Below are the code and all the weights of a small trained network. Each question names an input and a target symbol and asks about switching units off, where a switched-off unit gives its printed mean instead of its output.

import numpy as np


def w(rows, s, z=0):
    codes = np.array(rows[::2]) - 128.0
    scale = np.full(codes.shape[1], s)
    scale[-1] = z or s
    return codes * scale


def norm(h):
    return h / np.sqrt((h * h).mean(-1, keepdims=True) + 1e-5)


def f(y):
    return np.maximum(y, 0)


def softmax(a):
    e = np.exp(a - a.max(-1, keepdims=True))
    return e / e.sum(-1, keepdims=True)


def log_softmax(a):
    a = a - a.max(-1, keepdims=True)
    return a - np.log(np.exp(a).sum(-1, keepdims=True))


def net(x, mask):
    ids = ['εζημφψ'.index(c) for c in x.split()]
    T = len(ids)
    res = E[ids] + P[:T]
    u = 0
    for l in range(3):
        r = norm(res)
        for j in range(3):
            rows = slice(2 * j, 2 * j + 2)
            q, k, v = (r @ M[l][rows].T for M in (Q, K, V))
            z = softmax(np.where(np.tri(T) > 0, q @ k.T / 2**0.5, -1e9)) @ v
            o = O[l][rows]
            res = res + np.where(mask[u + j], z, o[:, -1]) @ o[:, :-1]
        u += 3
        y = f(norm(res) @ A[l][:, :-1].T + A[l][:, -1])
        res = res + np.where(mask[u : u + 4], y, B[l][:, -1]) @ B[l][:, :-1]
        u += 4
    return log_softmax(norm(res)[-1] @ U[:, :-1].T + U[:, -1])


Q, K, V, O, A, B = {}, {}, {}, {}, {}, {}
E = w([
[127,214,160,149,185,148,193,63,149,119],'ε',
[64,121,175,185,83,31,133,142,80,82],'ζ',
[134,123,111,104,115,96,112,115,55,252],'η',
[133,120,143,159,94,193,130,116,70,178],'μ',
[53,84,202,176,153,87,171,116,136,122],'φ',
[201,161,123,166,58,89,72,69,149,114],'ψ',
],0.03)
P = w([
[67,196,119,198,141,112,106,5,84,156],'0',
[96,163,80,155,112,80,177,121,140,137],'1',
[99,150,130,118,107,176,104,62,70,172],'2',
[136,129,72,148,106,76,176,117,139,116],'3',
[118,153,171,111,112,164,106,113,74,179],'4',
[151,112,80,144,122,91,155,136,129,109],'5',
[144,111,162,154,102,163,91,118,104,162],'6',
[167,91,77,128,140,103,160,135,115,105],'7',
[173,113,179,107,142,170,72,127,118,160],'8',
[200,95,79,121,145,116,158,134,136,82],'9',
[190,123,182,125,156,167,67,158,121,153],'10',
[192,99,87,122,147,117,171,155,136,67],'11',
],0.021)
Q[0] = w([
[58,98,179,168,77,229,177,173,62,98],'L0H1',
[77,169,225,103,115,208,17,106,105,160],'L0H1',
[180,153,185,175,94,80,61,60,116,161],'L0H2',
[175,76,3,53,105,182,41,161,131,253],'L0H2',
[178,143,6,143,47,26,110,136,65,113],'L0H3',
[53,52,151,144,122,42,139,187,33,174],'L0H3',
],0.066)
K[0] = w([
[191,132,108,139,115,238,180,131,132,149],'L0H1',
[107,174,81,101,128,119,97,41,91,251],'L0H1',
[196,18,113,132,119,133,85,152,160,82],'L0H2',
[179,158,131,87,110,217,47,126,142,255],'L0H2',
[162,114,25,141,66,22,59,169,79,74],'L0H3',
[127,2,167,140,107,97,134,168,70,117],'L0H3',
],0.074)
V[0] = w([
[235,133,174,171,138,136,180,66,40,191],'L0H1',
[199,83,148,124,165,159,137,223,123,66],'L0H1',
[123,187,80,152,109,142,121,80,129,235],'L0H2',
[47,144,72,113,159,66,185,78,170,173],'L0H2',
[95,173,121,165,211,169,188,89,110,109],'L0H3',
[108,3,198,143,150,165,113,159,153,176],'L0H3',
],0.057)
O[0] = w([
[56,136,129,104,135,206,67,28,19,155,243],'L0H1',
[62,162,42,3,183,92,166,127,147,122,3],'L0H1',
[103,124,33,116,108,171,182,140,138,245,152],'L0H2',
[116,194,157,67,88,104,242,187,61,136,176],'L0H2',
[124,182,173,171,252,191,156,178,107,162,163],'L0H3',
[91,47,215,24,123,159,120,143,177,171,79],'L0H3',
],0.022,0.069)
A[0] = w([
[76,81,152,92,115,2,196,207,139,96,65],'L0N1',
[163,159,92,131,76,65,122,124,132,88,103],'L0N2',
[119,124,192,57,150,124,192,160,202,134,4],'L0N3',
[140,91,67,93,94,88,190,205,130,199,47],'L0N4',
],0.064,0.0039)
B[0] = w([
[63,121,210,125,81,203,233,98,153,236,246],'L0N1',
[48,125,177,199,186,132,60,178,96,96,254],'L0N2',
[160,43,72,215,73,210,128,76,93,4,190],'L0N3',
[247,139,76,138,118,67,33,66,176,145,184],'L0N4',
],0.032,0.022)
Q[1] = w([
[192,120,152,111,139,109,147,121,184,108],'L1H1',
[83,161,188,167,112,202,65,127,4,146],'L1H1',
[52,141,154,138,122,191,183,96,63,195],'L1H2',
[115,128,176,178,106,194,73,105,32,188],'L1H2',
[128,134,108,149,157,156,106,113,146,141],'L1H3',
[167,76,128,105,85,224,60,2,111,184],'L1H3',
],0.083)
K[1] = w([
[142,91,96,111,73,115,86,108,105,85],'L1H1',
[174,229,106,161,254,194,191,136,155,97],'L1H1',
[224,77,74,94,121,143,101,119,163,198],'L1H2',
[124,56,25,75,126,122,56,63,222,106],'L1H2',
[139,78,121,171,101,149,88,134,175,151],'L1H3',
[203,169,5,191,179,136,28,113,216,112],'L1H3',
],0.062)
V[1] = w([
[124,165,160,26,240,120,77,56,117,18],'L1H1',
[49,98,87,162,59,187,176,211,136,221],'L1H1',
[105,188,110,124,190,210,198,185,119,138],'L1H2',
[190,224,253,240,103,138,219,102,97,169],'L1H2',
[53,121,101,105,103,128,93,148,27,74],'L1H3',
[150,169,171,113,136,160,175,130,11,212],'L1H3',
],0.03)
O[1] = w([
[173,69,112,125,112,156,254,95,121,87,17],'L1H1',
[127,130,146,96,147,47,9,110,102,51,186],'L1H1',
[30,95,113,82,114,137,97,108,222,64,96],'L1H2',
[74,18,65,197,66,99,134,158,148,104,254],'L1H2',
[182,144,144,97,221,80,157,48,139,122,136],'L1H3',
[65,38,75,128,152,128,158,160,161,49,231],'L1H3',
],0.017,0.038)
A[1] = w([
[212,89,79,80,37,74,68,107,176,134,48],'L1N1',
[69,77,243,95,184,115,120,201,147,140,2],'L1N2',
[170,217,53,148,178,69,254,226,175,84,97],'L1N3',
[74,171,204,93,104,96,174,129,80,112,154],'L1N4',
],0.065,0.0062)
B[1] = w([
[202,180,131,127,87,88,111,37,185,168,182],'L1N1',
[101,121,168,143,73,37,124,101,86,188,242],'L1N2',
[78,109,91,160,254,226,48,163,200,165,190],'L1N3',
[120,147,166,166,148,157,81,84,160,137,253],'L1N4',
],0.051,0.035)
Q[2] = w([
[167,138,74,93,230,141,175,239,195,154],'L2H1',
[98,173,187,162,56,176,131,68,61,116],'L2H1',
[51,112,123,190,191,172,69,118,107,171],'L2H2',
[198,117,37,82,86,75,222,126,215,169],'L2H2',
[107,116,170,209,89,175,18,87,36,174],'L2H3',
[125,116,133,88,3,148,137,56,100,124],'L2H3',
],0.071)
K[2] = w([
[112,129,147,150,1,88,129,98,158,139],'L2H1',
[118,134,100,178,179,172,168,151,151,117],'L2H1',
[154,177,108,56,116,41,121,89,138,131],'L2H2',
[88,128,201,192,164,96,116,183,113,78],'L2H2',
[83,124,230,146,142,91,98,99,96,99],'L2H3',
[174,107,181,134,65,91,142,98,103,156],'L2H3',
],0.088)
V[2] = w([
[93,74,57,111,106,97,212,144,132,68],'L2H1',
[86,83,119,170,62,164,135,84,132,105],'L2H1',
[137,94,78,2,119,106,201,141,136,148],'L2H2',
[175,131,127,141,134,85,115,149,103,179],'L2H2',
[139,29,77,162,142,163,166,169,144,157],'L2H3',
[97,132,18,180,84,130,66,126,119,184],'L2H3',
],0.047)
O[2] = w([
[128,169,158,127,157,148,54,51,34,178,36],'L2H1',
[151,178,111,95,219,97,90,192,157,183,183],'L2H1',
[50,158,121,224,111,254,74,131,5,130,2],'L2H2',
[157,199,71,155,35,132,101,179,154,126,165],'L2H2',
[27,244,145,112,125,154,83,66,172,86,92],'L2H3',
[210,169,174,4,131,170,189,140,215,106,181],'L2H3',
],0.018,0.062)
A[2] = w([
[145,145,125,134,145,77,91,154,99,2,12],'L2N1',
[127,173,165,59,141,125,152,101,93,113,132],'L2N2',
[131,136,143,133,115,171,250,147,138,76,56],'L2N3',
[61,159,42,23,130,99,175,136,63,152,16],'L2N4',
],0.094,0.011)
B[2] = w([
[193,81,91,140,205,93,102,179,26,91,254],'L2N1',
[158,96,127,192,173,141,105,123,139,129,160],'L2N2',
[155,72,179,79,75,160,210,90,164,95,237],'L2N3',
[87,254,165,45,62,168,158,148,11,102,225],'L2N4',
],0.069,0.019)
U = w([
[76,123,147,129,205,198,64,145,222,141,253],'ε',
[28,146,192,217,139,1,171,105,124,172,22],'ζ',
[254,226,154,133,115,68,114,75,223,136,30],'η',
[128,248,168,101,60,166,92,154,89,94,197],'μ',
[156,76,181,170,92,190,226,82,172,48,107],'φ',
[187,40,111,139,166,82,123,184,49,134,85],'ψ',
],0.0062,0.0013)

Each question gives the input, a string of symbols that net reads in full, and the target symbol t.
The units are the heads (2 rows each of Q, K, V and O) and the neurons (one row each of A and B). Each row of codes is followed by its name. A weight is (code - 128) times the scale printed after its matrix; where a second scale follows, it is the last column's (O, A, B and U).
mask holds one flag per unit, layer by layer, with each layer's heads first. A switched-off unit (its flag False) gives its mean, the last column of its rows in O or B, instead of its output. The means were averaged over made-up inputs and are rounded, as every weight is.
A unit's drop is (log p(t) with every unit on - log p(t) with that unit switched off) / (log p(t) with every unit on - log p(t) with every unit switched off).
The circuit of an input: a set's keep is (log p(t) with only the set's units on - log p(t) with every unit switched off) / (log p(t) with every unit on - log p(t) with every unit switched off). Starting from the 12 units with the biggest drops (on a tie, the unit counted first), units are removed one at a time, each time the one whose removal leaves the highest keep (on an exact tie, the one counted first), for as long as the keep stays at least 0.8.
circuit, biggest first: the units of the circuit, biggest drop first
most important unit: the unit with the biggest drop
k most important neurons: the k neurons with the biggest drops, biggest first
k most important neurons of layer l: the k neurons of layer l with the biggest drops, biggest first
which heads matter: for each layer, one digit per head in row order, 1 if its drop is at least 0.15 and else 0, layers parted by /
drop when u is switched off: that unit's drop, to one decimal
input ε φ μ ε ε, target φ: which heads matter	101 / 100 / 100
input ψ η ψ ζ φ μ ζ ε ε, target φ: 3 most important neurons	(L0N2; L2N3; L0N1)
input φ ζ ζ η μ, target ε: most important unit	L1N2
input ζ ζ ε ζ ζ ε ψ, target η: circuit, biggest first	(L1N1; L0H3)
input ζ η ζ ζ ζ ζ ζ, target ψ: 2 most important neurons	(L2N1; L0N1)
input ζ φ φ ζ ψ ζ η ζ η ζ φ φ, target φ: circuit, biggest first	(L0N3; L0H3)
input ε μ ζ, target ψ: 2 most important neurons	(L0N1; L2N1)
input η μ η ψ ζ ε ζ, target φ: circuit, biggest first	(L0H3; L2H1)
input μ η ε ζ ε, target ψ: circuit, biggest first	(L0H2; L0N1; L2N1)
input ζ ζ ζ η ζ, target μ: which heads matter	111 / 001 / 010
input φ ζ ζ μ ε μ ζ, target ε: circuit, biggest first	(L0H1; L1N2)
input ζ ζ μ, target ε: circuit, biggest first	(L0H2; L1N2)
input η ζ ζ φ ψ η ζ μ ψ ζ ε ε, target ε: circuit, biggest first	(L0H1; L1N3)
input ε η ζ ζ ζ φ ζ ζ η ζ ψ ε, target ε: which heads matter	101 / 000 / 000
input ζ ε ζ ε ζ ε φ ζ ζ μ ζ, target ε: circuit, biggest first	(L0H1)
input ψ ζ η, target μ: which heads matter	110 / 000 / 000
input ζ ε ζ μ ζ ε ζ ζ ζ ζ η, target μ: which heads matter	100 / 000 / 000
input η ζ ζ η ζ, target μ: 2 most important neurons	(L0N4; L1N2)
input ζ ζ ψ ψ ε ε ζ, target η: which heads matter	111 / 001 / 010
input η ζ ψ ε η φ ζ φ ε ζ ε, target ψ: most important unit	L0H2
input ζ ζ ε ε ζ, target φ: 2 most important neurons of layer 0	(L0N2; L0N1)
input ζ ψ ζ, target η: drop when L2H2 is switched off	0.1
input μ φ ζ η ζ η, target η: drop when L0N1 is switched off	0.0
input ε φ ε ε μ η ψ η ψ η φ ψ, target ψ: drop when L0N2 is switched off	1.3
input ζ ψ ζ ζ φ ζ η μ, target μ: drop when L2N4 is switched off	0.5
input η μ μ φ ζ ζ ψ, target η: 2 most important neurons of layer 1	(L1N1; L1N2)
input ζ μ ε η ε ζ ε ζ ζ ε μ μ, target μ: most important neuron of layer 2	(L2N4)
